Here is a tiny trained network, its code and every weight. The questions are about switching its units off for an input and a target symbol, where a switched-off unit gives its printed mean instead of its output.

import numpy as np


def w(rows, s, z=0):
    codes = np.array(rows[::2]) - 128.0
    scale = np.full(codes.shape[1], s)
    scale[-1] = z or s
    return codes * scale


def norm(h):
    return h / np.sqrt((h * h).mean(-1, keepdims=True) + 1e-5)


def f(y):
    return y / 2 * (1 + np.tanh(0.7978845608 * (y + 0.044715 * y**3)))


def softmax(a):
    e = np.exp(a - a.max(-1, keepdims=True))
    return e / e.sum(-1, keepdims=True)


def log_softmax(a):
    a = a - a.max(-1, keepdims=True)
    return a - np.log(np.exp(a).sum(-1, keepdims=True))


def net(x, mask):
    ids = ['ΓΛΠΩαηθμσφ'.index(c) for c in x.split()]
    T = len(ids)
    res = E[ids] + P[:T]
    u = 0
    for l in range(3):
        q, k, v = (norm(res) @ M[l].T for M in (Q, K, V))
        z = softmax(np.where(np.tri(T) > 0, q @ k.T / 4**0.5, -1e9)) @ v
        res = res + np.where(mask[u], z, O[l][:, -1]) @ O[l][:, :-1]
        u += 1
        y = f(norm(res) @ A[l][:, :-1].T + A[l][:, -1])
        res = res + np.where(mask[u : u + 8], y, B[l][:, -1]) @ B[l][:, :-1]
        u += 8
    return log_softmax(norm(res)[-1] @ U[:, :-1].T + U[:, -1])


Q, K, V, O, A, B = {}, {}, {}, {}, {}, {}
E = w([
[72,98,112],'Γ',
[149,48,178],'Λ',
[199,223,179],'Π',
[175,98,119],'Ω',
[174,240,108],'α',
[101,118,92],'η',
[118,122,218],'θ',
[119,154,4],'μ',
[126,141,151],'σ',
[23,90,115],'φ',
],0.022)
P = w([
[107,199,3],'0',
[98,188,11],'1',
[88,179,15],'2',
[73,176,22],'3',
[65,173,28],'4',
[56,168,29],'5',
[38,173,22],'6',
],0.0058)
Q[0] = w([
[73,212,140],'0.h0',
[94,115,78],'0.h0',
[98,250,81],'0.h0',
[165,144,77],'0.h0',
],0.021)
K[0] = w([
[21,252,218],'0.h0',
[43,115,91],'0.h0',
[71,237,76],'0.h0',
[113,103,34],'0.h0',
],0.016)
V[0] = w([
[224,3,85],'0.h0',
[171,109,117],'0.h0',
[125,142,92],'0.h0',
[132,175,105],'0.h0',
],0.019)
O[0] = w([
[37,255,167,8],'0.h0',
[67,185,66,117],'0.h0',
[61,100,55,227],'0.h0',
[213,46,14,252],'0.h0',
],0.0052,0.0029)
A[0] = w([
[251,173,192,57],'0.n0',
[156,148,130,171],'0.n1',
[185,98,57,158],'0.n2',
[122,119,116,72],'0.n3',
[151,74,185,122],'0.n4',
[124,122,121,3],'0.n5',
[99,144,173,24],'0.n6',
[110,65,155,84],'0.n7',
],0.016,0.0048)
B[0] = w([
[2,126,69,198],'0.n0',
[75,103,71,152],'0.n1',
[103,220,56,254],'0.n2',
[140,135,145,120],'0.n3',
[161,116,77,172],'0.n4',
[124,111,200,108],'0.n5',
[100,134,166,125],'0.n6',
[211,231,133,157],'0.n7',
],0.0091,0.0076)
Q[1] = w([
[113,148,228],'1.h0',
[75,253,163],'1.h0',
[82,70,106],'1.h0',
[204,128,95],'1.h0',
],0.017)
K[1] = w([
[90,254,131],'1.h0',
[77,176,225],'1.h0',
[105,92,105],'1.h0',
[215,115,157],'1.h0',
],0.015)
V[1] = w([
[224,114,61],'1.h0',
[38,1,205],'1.h0',
[31,199,115],'1.h0',
[14,170,13],'1.h0',
],0.0081)
O[1] = w([
[92,50,141,190],'1.h0',
[144,165,189,59],'1.h0',
[225,162,86,147],'1.h0',
[253,118,72,254],'1.h0',
],0.0056,0.0058)
A[1] = w([
[172,172,148,139],'1.n0',
[8,33,197,163],'1.n1',
[92,166,207,131],'1.n2',
[82,253,53,143],'1.n3',
[231,94,243,209],'1.n4',
[171,214,92,159],'1.n5',
[7,168,203,224],'1.n6',
[38,88,152,2],'1.n7',
],0.012,0.0063)
B[1] = w([
[106,147,97,135],'1.n0',
[77,176,121,180],'1.n1',
[136,88,185,130],'1.n2',
[98,135,183,254],'1.n3',
[89,162,251,132],'1.n4',
[83,134,141,206],'1.n5',
[169,90,162,165],'1.n6',
[84,140,134,133],'1.n7',
],0.016,0.012)
Q[2] = w([
[142,38,58],'2.h0',
[199,120,87],'2.h0',
[254,70,76],'2.h0',
[169,182,185],'2.h0',
],0.018)
K[2] = w([
[193,107,98],'2.h0',
[252,182,127],'2.h0',
[236,157,158],'2.h0',
[104,144,171],'2.h0',
],0.024)
V[2] = w([
[88,250,92],'2.h0',
[179,194,28],'2.h0',
[196,177,254],'2.h0',
[160,169,140],'2.h0',
],0.0086)
O[2] = w([
[113,138,254,246],'2.h0',
[177,248,161,164],'2.h0',
[143,148,56,2],'2.h0',
[138,132,125,105],'2.h0',
],0.0092,0.0067)
A[2] = w([
[235,145,221,87],'2.n0',
[79,111,63,146],'2.n1',
[144,173,153,18],'2.n2',
[222,201,194,32],'2.n3',
[253,88,139,2],'2.n4',
[137,157,136,40],'2.n5',
[86,183,102,194],'2.n6',
[95,151,102,178],'2.n7',
],0.016,0.0039)
B[2] = w([
[105,58,186,136],'2.n0',
[102,60,109,170],'2.n1',
[159,91,93,138],'2.n2',
[138,17,49,156],'2.n3',
[217,231,255,138],'2.n4',
[180,126,105,127],'2.n5',
[145,63,212,254],'2.n6',
[112,63,196,196],'2.n7',
],0.0093,0.0089)
U = w([
[17,54,122,44],'Γ',
[131,135,126,119],'Λ',
[100,108,63,225],'Π',
[181,122,112,248],'Ω',
[131,203,81,204],'α',
[210,156,180,149],'η',
[48,184,61,99],'θ',
[169,55,152,144],'μ',
[111,217,175,116],'σ',
[196,59,252,2],'φ',
],0.019,0.0072)

Each question gives the input, a string of symbols that net reads in full, and the target symbol t.
The units are the heads (4 rows each of Q, K, V and O) and the neurons (one row each of A and B). Each row of codes is followed by its name. A weight is (code - 128) times the scale printed after its matrix; where a second scale follows, it is the last column's (O, A, B and U).
mask holds one flag per unit, layer by layer, with each layer's heads first. A switched-off unit (its flag False) gives its mean, the last column of its rows in O or B, instead of its output. The means were averaged over made-up inputs and are rounded, as every weight is.
A unit's drop is (log p(t) with every unit on - log p(t) with that unit switched off) / (log p(t) with every unit on - log p(t) with every unit switched off).
The circuit of an input: a set's keep is (log p(t) with only the set's units on - log p(t) with every unit switched off) / (log p(t) with every unit on - log p(t) with every unit switched off). Starting from the 12 units with the biggest drops (on a tie, the unit counted first), units are removed one at a time, each time the one whose removal leaves the highest keep (on an exact tie, the one counted first), for as long as the keep stays at least 0.8.
units of the circuit, in order: the units of the circuit, biggest drop first
most important unit: the unit with the biggest drop
k most important neurons: the k neurons with the biggest drops, biggest first
k most important neurons of layer l: the k neurons of layer l with the biggest drops, biggest first
drop of u: that unit's drop, to one decimal
input Ω θ φ θ α, target Γ: units of the circuit, in order	1.h0, 0.h0
input Λ α Λ Ω Ω θ, target Γ: units of the circuit, in order	2.h0
input α θ Γ Ω, target σ: 3 most important neurons	0.n4, 1.n3, 1.n1
input θ Ω Π, target Γ: units of the circuit, in order	0.h0, 0.n0
input Λ Ω α α, target α: 2 most important neurons	0.n2, 1.n6
input η Γ θ μ θ Γ μ, target Γ: 2 most important neurons	0.n4, 0.n2
input θ Π σ σ, target Ω: 2 most important neurons	0.n0, 2.n4
input Ω θ φ Π σ η Π, target Π: 2 most important neurons	0.n0, 1.n1
input θ α η Π θ σ α, target Π: 2 most important neurons	1.n1, 0.n0
input θ μ θ Π α, target Γ: 2 most important neurons of layer 0	0.n2, 0.n4
input Ω Ω Ω σ Π Γ, target Π: 2 most important neurons	2.n6, 1.n6
input φ θ Γ φ Π η μ, target Γ: 3 most important neurons of layer 0	0.n2, 0.n4, 0.n7
input Ω θ Λ Ω σ, target Ω: 2 most important neurons of layer 0	0.n0, 0.n2
input μ θ Π, target Γ: most important unit	1.h0
input Ω Ω Λ α, target α: 3 most important neurons of layer 1	1.n6, 1.n1, 1.n5
input η Ω α φ Ω η, target φ: 3 most important neurons	0.n2, 2.n6, 1.n1
input φ Λ Ω Ω μ α φ, target η: 2 most important neurons of layer 0	0.n7, 0.n0
input μ Ω Ω Π η, target φ: 2 most important neurons of layer 1	1.n1, 1.n6
input φ Ω Ω Γ, target μ: 2 most important neurons	1.n6, 2.n3
input Π σ α Π, target Π: most important unit	0.h0
input Ω Ω Π Γ, target μ: 2 most important neurons of layer 2	2.n3, 2.n0
input Ω Λ μ η Λ φ, target η: drop of 1.n3	0.7
input Π σ α, target Π: drop of 0.n4	0.0
input σ α α σ α Ω η, target Π: drop of 2.n6	0.1
input Λ θ η Ω, target σ: drop of 1.h0	0.3
